Here is a tiny trained network, its code and every weight. The questions are about switching its units off for an input and a class, where a switched-off unit gives its printed mean instead of its output.

import numpy as np


def w(rows, s, z=0):
    codes = np.array(rows[::2]) - 128.0
    scale = np.full(codes.shape[1], s)
    scale[-1] = z or s
    return codes * scale


def norm(h):
    return h / np.sqrt((h * h).mean(-1, keepdims=True) + 1e-5)


def f(y):
    return y / 2 * (1 + np.tanh(0.7978845608 * (y + 0.044715 * y**3)))


def log_softmax(a):
    a = a - a.max(-1, keepdims=True)
    return a - np.log(np.exp(a).sum(-1, keepdims=True))


def net(x, mask):
    res = np.array(x, float).reshape(1, 5) / 4 @ E
    u = 0
    for l in range(2):
        y = f(norm(res) @ A[l][:, :-1].T + A[l][:, -1])
        res = res + np.where(mask[u : u + 6], y, B[l][:, -1]) @ B[l][:, :-1]
        u += 6
    return log_softmax(norm(res)[-1] @ U[:, :-1].T + U[:, -1])


A, B = {}, {}
E = w([
[132,64,188,153],'x0',
[77,131,255,169],'x1',
[131,99,141,38],'x2',
[11,76,58,130],'x3',
[200,105,70,148],'x4',
],0.0082)
A[0] = w([
[188,104,64,215,117],'0.n1',
[145,156,250,106,61],'0.n2',
[225,87,126,92,48],'0.n3',
[214,160,167,162,179],'0.n4',
[113,255,126,71,57],'0.n5',
[72,161,116,199,251],'0.n6',
],0.011,0.0029)
B[0] = w([
[219,146,5,80,248],'0.n1',
[55,196,106,179,243],'0.n2',
[68,108,159,251,213],'0.n3',
[98,51,208,118,253],'0.n4',
[226,210,62,128,183],'0.n5',
[138,254,187,144,252],'0.n6',
],0.0076,0.0039)
A[1] = w([
[195,107,131,96,160],'1.n1',
[192,191,150,131,3],'1.n2',
[136,145,133,140,45],'1.n3',
[158,255,106,120,217],'1.n4',
[147,171,250,164,136],'1.n5',
[140,153,107,58,74],'1.n6',
],0.016,0.004)
B[1] = w([
[99,171,179,254,163],'1.n1',
[52,102,119,115,155],'1.n2',
[144,65,97,66,121],'1.n3',
[74,198,97,189,250],'1.n4',
[46,107,226,178,254],'1.n5',
[65,86,77,77,151],'1.n6',
],0.0085,0.0095)
U = w([
[158,69,202,81,55],'0',
[78,81,119,20,98],'1',
[178,144,167,81,9],'2',
[66,166,234,197,191],'3',
[253,101,163,196,69],'4',
[155,181,32,148,197],'5',
],0.02,0.012)

Each question gives the input, the list of numbers given to net, and the class t.
The units are the neurons (one row each of A and B). Each row of codes is followed by its name. A weight is (code - 128) times the scale printed after its matrix; where a second scale follows, it is the last column's (A, B and U).
mask holds one flag per neuron, layer by layer. A switched-off neuron (its flag False) gives its mean, the last column of its row in B, instead of its output. The means were averaged over made-up inputs and are rounded, as every weight is.
A unit's drop is (log p(t) with every unit on - log p(t) with that unit switched off) / (log p(t) with every unit on - log p(t) with every unit switched off).
The circuit of an input: a set's keep is (log p(t) with only the set's units on - log p(t) with every unit switched off) / (log p(t) with every unit on - log p(t) with every unit switched off). Starting from all 12 units, units are removed one at a time, each time the one whose removal leaves the highest keep (on an exact tie, the one counted first), for as long as the keep stays at least 0.8.
circuit, biggest first: the units of the circuit, biggest drop first
unit that matters most: the unit with the biggest drop
top k neurons: the k neurons with the biggest drops, biggest first
top k neurons in layer l: the k neurons of layer l with the biggest drops, biggest first
drop when u is switched off: that unit's drop, to one decimal
input [-4,-3,-5,5,-2], class 5: circuit, biggest first : [1.n5]
input [6,2,1,0,7], class 4: top 2 neurons in layer 0 : [0.n1, 0.n6]
input [3,-2,3,4,5], class 5: top 2 neurons : [1.n5, 0.n4]
input [7,-3,-6,-4,2], class 4: circuit, biggest first : [0.n1, 1.n4, 0.n4]
input [3,-7,2,-6,3], class 4: top 3 neurons : [1.n5, 1.n4, 0.n6]
input [5,1,3,1,8], class 4: circuit, biggest first : [1.n5, 1.n4]
input [6,1,-1,3,4], class 5: circuit, biggest first : [1.n5, 0.n1]
input [0,3,-5,-1,7], class 5: top 3 neurons : [0.n1, 1.n5, 0.n3]
input [-4,6,5,7,7], class 1: top 3 neurons : [1.n5, 1.n4, 1.n1]
input [1,-7,-2,-7,6], class 4: top 3 neurons in layer 1 : [1.n4, 1.n1, 1.n6]
input [3,-3,-6,-2,5], class 5: top 2 neurons : [0.n1, 1.n5]
input [-5,-3,7,0,-4], class 5: top 2 neurons : [0.n5, 1.n5]
input [-1,2,-6,6,3], class 5: top 2 neurons in layer 0 : [0.n1, 0.n4]
input [3,-6,-8,6,-4], class 5: unit that matters most : 1.n5
input [-5,-1,-2,-1,-5], class 5: drop when 0.n5 is switched off : 0.8
input [-3,-2,-1,3,-4], class 5: drop when 0.n4 is switched off : 0.1
input [2,2,3,8,5], class 1: drop when 1.n1 is switched off : 0.2
input [8,-8,-3,-3,-3], class 4: drop when 0.n1 is switched off : 0.2
